Look-ups in named tables: a row name and a column name give one cell, copied from the table.

Table Zera
,Nobo,Bul
Beru,70.81,51.26
Fupakav,14.24,77.59
Keda,19.83,31.25
Bik,10.20,30.87
Kirunuf,54.77,67.97
Vuv,48.58,34.45
Muvon,50.90,38.53

Bul of Keda = 31.25
Nobo of Kirunuf = 54.77
Bul of Fupakav = 77.59
Bul of Kirunuf = 67.97
Nobo of Keda = 19.83
Nobo of Beru = 70.81
Nobo of Muvon = 50.90
Nobo of Vuv = 48.58
Nobo of Fupakav = 14.24
Row with the largest Bul: Fupakav

Satemo.csv
,Mer,Bepar,Dep,Defogur
Saro,5500,4389,6821,6725
Vezud,7143,4581,4598,5525
Pesa,2150,5790,4823,4881
Sezarus,8071,5713,7718,3726
Fas,3033,5437,6824,4016
Danena,7553,6257,7649,3669
Lorote,5852,2798,6273,7558
Lolunom,3582,6941,4953,5363
Kufineg,3120,5492,7105,4429
Sosu,8925,3875,3692,6848
Sines,6208,4936,4521,6255
Gubuv,7281,3696,6656,4567

Mer of Lolunom is 3582
Dep of Vezud is 4598
Mer of Saro is 5500
Defogur of Danena is 3669
Defogur of Vezud is 5525
Mer of Gubuv is 7281
Defogur of Sezarus is 3726
Defogur of Lolunom is 5363
Dep of Lorote is 6273
Mer of Sezarus is 8071
Dep of Lolunom is 4953
Bepar of Pesa is 5790
Bepar of Sines is 4936
Mer of Lorote is 5852
Dep of Sosu is 3692
Dep of Danena is 7649
Bepar of Sezarus is 5713
Dep of Sines is 4521
Defogur of Kufineg is 4429
Dep of Pesa is 4823

Tabuzor:
	Belipi	Bez	Fudabes	Teg	Sud	Bifov
Pelop	297	-156	-236	114	201	-152
Mis	-307	335	147	313	23	162
Rupu	48	428	590	-26	71	499
Muka	567	51	340	-399	231	478
Gafogot	268	-86	-154	-119	189	184
Pom	971	-264	169	-534	337	313
Gazu	279	-98	-73	147	175	-103
Bas	196	44	179	329	116	-135
Sazaba	-159	317	17	-192	82	614
Vopif	252	-131	-373	-162	183	190
Dazezo	82	176	236	162	102	112
Bofalat	-120	247	112	167	69	235

Bez of Bas: 44
Bez of Gazu: -98
Sud of Rupu: 71
Teg of Gazu: 147
Belipi of Dazezo: 82
Sud of Bas: 116
Bez of Muka: 51
Fudabes of Muka: 340
Fudabes of Gafogot: -154
Belipi of Gazu: 279
Teg of Bofalat: 167
Fudabes of Rupu: 590
Bifov of Gafogot: 184
Sud of Vopif: 183
Sud of Muka: 231
Bez of Sazaba: 317
Belipi of Sazaba: -159
Bez of Bofalat: 247

Table Lun
,Sop,Leg,Baraze,Kulur
Naf,75.2,-19.9,34.5,45.3
Rasov,65.5,-50.2,67.8,20.6
Non,-27.6,57.9,72.2,3.6
Ras,20.1,78.4,11.5,61.8

What is the Kulur of Ras in Lun? 61.8
What is the Kulur of Naf in Lun? 45.3
What is the Leg of Naf in Lun? -19.9
What is the Leg of Non in Lun? 57.9
What is the Sop of Ras in Lun? 20.1
What is the Baraze of Rasov in Lun? 67.8
What is the Leg of Rasov in Lun? -50.2
What is the Sop of Rasov in Lun? 65.5
What is the Baraze of Non in Lun? 72.2
What is the Kulur of Non in Lun? 3.6
What is the Baraze of Naf in Lun? 34.5
What is the Sop of Non in Lun? -27.6
What is the Leg of Ras in Lun? 78.4
What is the Kulur of Rasov in Lun? 20.6
What is the Sop of Naf in Lun? 75.2
What is the Baraze of Ras in Lun? 11.5

Zubuz.csv
,Sedu,Gekomop,Rutun,Sor,Kapetaz,Tef
Vuvefa,152,131,102,94,160,123
Bafaz,129,133,126,57,157,156
Zurugef,179,139,114,89,139,89
Tuk,228,168,64,231,175,180
Pegigid,130,188,130,90,220,138
Remig,137,213,119,161,59,213
Tadiz,204,92,115,99,95,136
Zod,112,78,160,76,121,236
Dupez,180,119,127,72,200,165

What is the Sedu of Dupez in Zubuz?
180
What is the Tef of Tuk in Zubuz?
180
What is the Kapetaz of Dupez in Zubuz?
200
What is the Sor of Remig in Zubuz?
161
What is the Tef of Bafaz in Zubuz?
156
What is the Rutun of Remig in Zubuz?
119
What is the Sedu of Zod in Zubuz?
112
What is the Gekomop of Tuk in Zubuz?
168
What is the Sedu of Pegigid in Zubuz?
130
What is the Gekomop of Zurugef in Zubuz?
139
What is the Sor of Dupez in Zubuz?
72
What is the Sedu of Tadiz in Zubuz?
204
What is the Gekomop of Remig in Zubuz?
213
What is the Kapetaz of Bafaz in Zubuz?
157
Which row has the largest Kapetaz? Pegigid

Table Bidab
	Dodaluv	Paz	Fadu	Bas	Damivu	Kap	Vaviv	Milis	Govasu
Rame	5732	4552	4389	5055	4476	4450	5854	3925	3942
Sekesaf	5139	5204	3693	4573	7526	5608	6050	5144	3934
Teluk	4244	5124	4964	4540	3650	5169	4243	5417	4916
Zor	7313	1356	4107	3287	2100	2998	5883	1573	7314
Maz	4205	5645	4331	6160	5991	4016	7302	5631	3544
Milarig	3450	5207	4600	5479	4139	3683	5456	5672	4213
Kipabof	3400	6831	4462	4622	6577	6842	5131	7587	4162
Derad	4813	5196	5468	5576	4440	5023	4856	4834	4984
Zagumo	4523	2180	3210	4015	3276	1671	4197	2965	5069
Refiki	5423	4533	4692	4623	4446	4842	5689	4481	5149
Por	3634	6847	5704	7383	4895	5305	5150	6072	2945
Vurib	7727	1654	4562	3875	1853	3474	5377	1216	6834
Vuvora	4338	5063	5386	5443	3630	4845	3857	4913	4823
Sosi	7141	3544	4957	4746	3173	5351	4291	2457	5336

Vuvora, Bas: 5443
Refiki, Govasu: 5149
Sekesaf, Fadu: 3693
Refiki, Kap: 4842
Refiki, Dodaluv: 5423
Sekesaf, Dodaluv: 5139
Refiki, Fadu: 4692
Rame, Milis: 3925
Teluk, Bas: 4540
Zagumo, Govasu: 5069
Zagumo, Bas: 4015
Milarig, Govasu: 4213
Sekesaf, Vaviv: 6050
Vurib, Milis: 1216
Zagumo, Damivu: 3276
Derad, Fadu: 5468
Rame, Fadu: 4389
Milarig, Fadu: 4600
Row with the largest Bas: Por

Betezin.tsv
	Dup	Tive
Das	114	125
Bizemab	116	159
Lovazi	203	142
Mogesi	131	128
Nusozo	121	178
Tigeren	178	157
Zan	128	171
Daf	89	135
Buzot	114	131
Sesaro	121	111
Tumud	122	172
Lef	132	41
Dozilad	164	252

Daf, Tive => 135
Tigeren, Dup => 178
Bizemab, Dup => 116
Nusozo, Tive => 178
Tumud, Dup => 122
Lovazi, Tive => 142
Lef, Dup => 132
Dozilad, Tive => 252
Nusozo, Dup => 121
Mogesi, Dup => 131
Zan, Tive => 171
Tumud, Tive => 172
Tigeren, Tive => 157
Lef, Tive => 41
Das, Tive => 125
Mogesi, Tive => 128
Row with the largest Tive: Dozilad

Rifina:
columns: Koto, Vif, Ganun, Roku, Kanevu, Toku, Releko, Kado
Rezegiz: [402, 780, 609, 419, 550, 279, 487, 349]
Dela: [498, 705, 431, 524, 593, 439, 258, 314]
Ruve: [755, 558, 646, 445, 396, 566, 419, 325]
Saka: [340, 643, 234, 472, 599, 303, 486, 447]
Lav: [621, 654, 343, 362, 381, 438, 410, 710]
Vas: [522, 297, 475, 431, 424, 398, 364, 564]
Mun: [594, 344, 244, 382, 410, 482, 553, 322]
Sonap: [439, 310, 388, 410, 528, 393, 304, 419]
Vum: [329, 241, 29, 468, 452, 600, 457, 313]
Fon: [583, 362, 603, 558, 454, 728, 492, 453]

Toku of Mun is 482
Koto of Dela is 498
Koto of Vas is 522
Toku of Lav is 438
Kado of Mun is 322
Koto of Lav is 621
Kanevu of Saka is 599
Kado of Sonap is 419
Kanevu of Sonap is 528
Ganun of Ruve is 646
Roku of Dela is 524
Toku of Fon is 728
Releko of Vum is 457
Kanevu of Vas is 424
Roku of Ruve is 445
Koto of Vum is 329
Koto of Sonap is 439
Ganun of Saka is 234
Koto of Mun is 594

Vamig.tsv
	Subege	Bos	Pil	Tomagir	Ruz	Vigig	Bag	Kufarit	Vume
Nom	128	95	115	157	129	42	150	135	159
Noba	169	178	169	169	154	204	58	138	76
Gemuvu	194	181	94	157	112	157	126	167	133
Gubef	186	205	122	130	140	170	83	135	134
Sud	95	103	239	158	178	160	91	136	85
Sib	155	126	171	222	128	154	100	181	86
Vasuzib	121	124	151	86	211	106	127	81	116
Roram	142	155	175	142	156	225	90	135	63
Fusekit	151	117	85	121	115	114	221	174	150
Tem	167	139	139	194	101	149	157	213	132
Nis	115	150	100	102	82	75	91	96	207
Rizu	122	130	117	140	87	180	127	138	111

Tem, Ruz => 101
Sud, Subege => 95
Nis, Tomagir => 102
Rizu, Subege => 122
Noba, Pil => 169
Fusekit, Tomagir => 121
Roram, Subege => 142
Nis, Vigig => 75
Nom, Vume => 159
Nom, Pil => 115
Gubef, Bos => 205
Sib, Ruz => 128
Rizu, Kufarit => 138
Roram, Pil => 175
Nis, Pil => 100
Roram, Vigig => 225
Noba, Subege => 169

Mulu =
,Zap,Gutisu,Dubegob,Liseki,Modirez,Zos
Vorito,20,157,41,15,35,6
Nur,50,53,98,207,134,34
Neze,73,131,64,8,5,62
Bivisug,16,106,68,180,32,132

What is the Modirez of Nur in Mulu?
134
What is the Zos of Neze in Mulu?
62
What is the Zap of Vorito in Mulu?
20
What is the Liseki of Nur in Mulu?
207
What is the Liseki of Neze in Mulu?
8
What is the Liseki of Vorito in Mulu?
15
What is the Zap of Bivisug in Mulu?
16
What is the Modirez of Neze in Mulu?
5

Table Vep
,Zage,Banivos
Sif,61,53
Farime,23,47
Lefel,31,66
Tosi,60,40
Vok,77,49
Nube,64,57
Fumo,39,69
Rimulin,72,78
Foriril,36,75
Bar,73,71
Relu,60,70
Fam,33,33
Mut,37,33
Molekek,37,70

Zage of Farime is 23
Zage of Mut is 37
Banivos of Relu is 70
Zage of Fam is 33
Banivos of Tosi is 40
Banivos of Sif is 53
Banivos of Nube is 57
Banivos of Rimulin is 78

Table Duv
	Vom	Zakez	Fifo	Rafedu	Liva	Bako	Vez	Zunen
Sifak	121	127	119	69	221	111	100	39
Zuz	124	104	166	101	163	93	170	146
Fanu	152	125	141	131	171	156	129	115
Gumimo	182	193	103	156	87	135	69	152

Bako of Fanu: 156
Vez of Sifak: 100
Vom of Zuz: 124
Rafedu of Sifak: 69
Bako of Zuz: 93
Vez of Fanu: 129
Rafedu of Fanu: 131
Rafedu of Gumimo: 156
Fifo of Gumimo: 103
Bako of Sifak: 111
Bako of Gumimo: 135
Vez of Gumimo: 69
Vez of Zuz: 170
Zakez of Sifak: 127
Zunen of Gumimo: 152
Liva of Sifak: 221
Zakez of Zuz: 104
Fifo of Sifak: 119
Vom of Sifak: 121

